Here is a tiny trained network, its code and every weight. The questions are about switching its units off for an input and a class, where a switched-off unit gives its printed mean instead of its output.

import numpy as np


def w(rows, s, z=0):
    codes = np.array(rows[::2]) - 128.0
    scale = np.full(codes.shape[1], s)
    scale[-1] = z or s
    return codes * scale


def f(y):
    return y / 2 * (1 + np.tanh(0.7978845608 * (y + 0.044715 * y**3)))


def log_softmax(a):
    a = a - a.max(-1, keepdims=True)
    return a - np.log(np.exp(a).sum(-1, keepdims=True))


def net(x, mask):
    res = np.array(x, float).reshape(1, 7) / 4 @ E
    y = f(res @ A[0][:, :-1].T + A[0][:, -1])
    res = res + np.where(mask, y, B[0][:, -1]) @ B[0][:, :-1]
    return log_softmax(res[-1] @ U[:, :-1].T + U[:, -1])


A, B = {}, {}
E = w([
[21,3,22,107,246,88],'x0',
[129,90,161,116,94,120],'x1',
[125,117,152,102,107,117],'x2',
[199,45,177,184,153,235],'x3',
[171,141,202,111,92,142],'x4',
[130,141,120,110,139,114],'x5',
[169,100,230,203,147,106],'x6',
],0.0051)
A[0] = w([
[133,79,56,180,105,173,80],'n0',
[108,172,104,162,92,172,38],'n1',
[141,132,149,178,168,89,60],'n2',
[152,118,199,164,175,125,172],'n3',
[140,164,167,134,62,173,68],'n4',
[169,133,138,111,98,135,13],'n5',
[133,120,190,122,125,62,213],'n6',
[27,55,33,11,151,127,232],'n7',
[77,24,158,137,216,94,210],'n8',
[126,2,90,129,99,63,219],'n9',
[156,214,160,122,70,145,176],'n10',
[155,226,68,138,165,95,179],'n11',
[69,198,109,117,116,77,230],'n12',
[43,180,96,128,83,60,234],'n13',
[139,187,128,105,166,100,177],'n14',
[30,116,118,184,91,156,3],'n15',
[106,124,98,128,59,54,132],'n16',
[184,162,120,118,214,194,186],'n17',
[178,142,127,167,136,205,113],'n18',
],0.0085,0.0024)
B[0] = w([
[95,157,199,149,88,69,143],'n0',
[102,187,171,115,173,126,126],'n1',
[80,193,80,131,75,205,128],'n2',
[79,88,23,113,2,161,158],'n3',
[162,231,126,142,193,133,157],'n4',
[117,202,99,123,153,46,127],'n5',
[113,112,70,209,91,232,150],'n6',
[202,190,212,202,104,153,255],'n7',
[215,214,141,156,95,166,212],'n8',
[191,229,182,144,184,208,186],'n9',
[203,151,159,191,198,151,182],'n10',
[171,80,203,127,120,151,159],'n11',
[152,57,216,206,128,185,176],'n12',
[138,68,199,225,107,211,188],'n13',
[135,18,90,188,92,98,143],'n14',
[207,154,105,10,142,46,125],'n15',
[96,67,202,146,179,172,147],'n16',
[78,73,141,159,51,238,152],'n17',
[127,107,246,119,130,121,153],'n18',
],0.0049,0.0092)
U = w([
[138,169,154,182,142,139,231],'0',
[131,91,96,231,51,150,176],'1',
[160,90,113,172,193,164,229],'2',
[240,241,140,170,242,78,31],'3',
[99,15,191,218,90,116,55],'4',
[119,99,150,148,230,121,194],'5',
[91,139,140,182,175,108,88],'6',
[16,45,3,4,248,46,2],'7',
],0.0049,0.0024)

Each question gives the input, the list of numbers given to net, and the class t.
The units are the neurons (one row each of A and B). Each row of codes is followed by its name. A weight is (code - 128) times the scale printed after its matrix; where a second scale follows, it is the last column's (A, B and U).
mask holds one flag per neuron, in row order. A switched-off neuron (its flag False) gives its mean, the last column of its row in B, instead of its output. The means were averaged over made-up inputs and are rounded, as every weight is.
A unit's drop is (log p(t) with every unit on - log p(t) with that unit switched off) / (log p(t) with every unit on - log p(t) with every unit switched off).
The circuit of an input: a set's keep is (log p(t) with only the set's units on - log p(t) with every unit switched off) / (log p(t) with every unit on - log p(t) with every unit switched off). Starting from the 12 units with the biggest drops (on a tie, the unit counted first), units are removed one at a time, each time the one whose removal leaves the highest keep (on an exact tie, the one counted first), for as long as the keep stays at least 0.8.
circuit, biggest first: the units of the circuit, biggest drop first
unit that matters most: the unit with the biggest drop
top k neurons: the k neurons with the biggest drops, biggest first
drop of u: that unit's drop, to one decimal
input [8,3,1,3,-7,6,5], class 3: top 3 neurons => [n8 n9 n7]
input [8,-5,7,5,4,3,3], class 3: circuit, biggest first => [n8 n9]
input [6,-2,-8,-8,-4,7,-7], class 4: circuit, biggest first => [n13 n12]
input [6,-4,7,-8,2,8,0], class 4: unit that matters most => n13
input [7,3,0,-3,1,4,-6], class 3: top 2 neurons => [n7 n9]
input [8,-3,-5,-4,-4,-8,-2], class 3: circuit, biggest first => [n7 n9]
input [7,-3,2,1,-1,-3,5], class 3: top 2 neurons => [n8 n9]
input [-7,-3,6,-8,0,-3,-4], class 4: drop of n13 => 0.4
input [0,2,-6,-8,-3,2,-7], class 4: drop of n12 => 0.2
input [-2,-3,2,-6,4,6,3], class 4: drop of n8 => 0.2
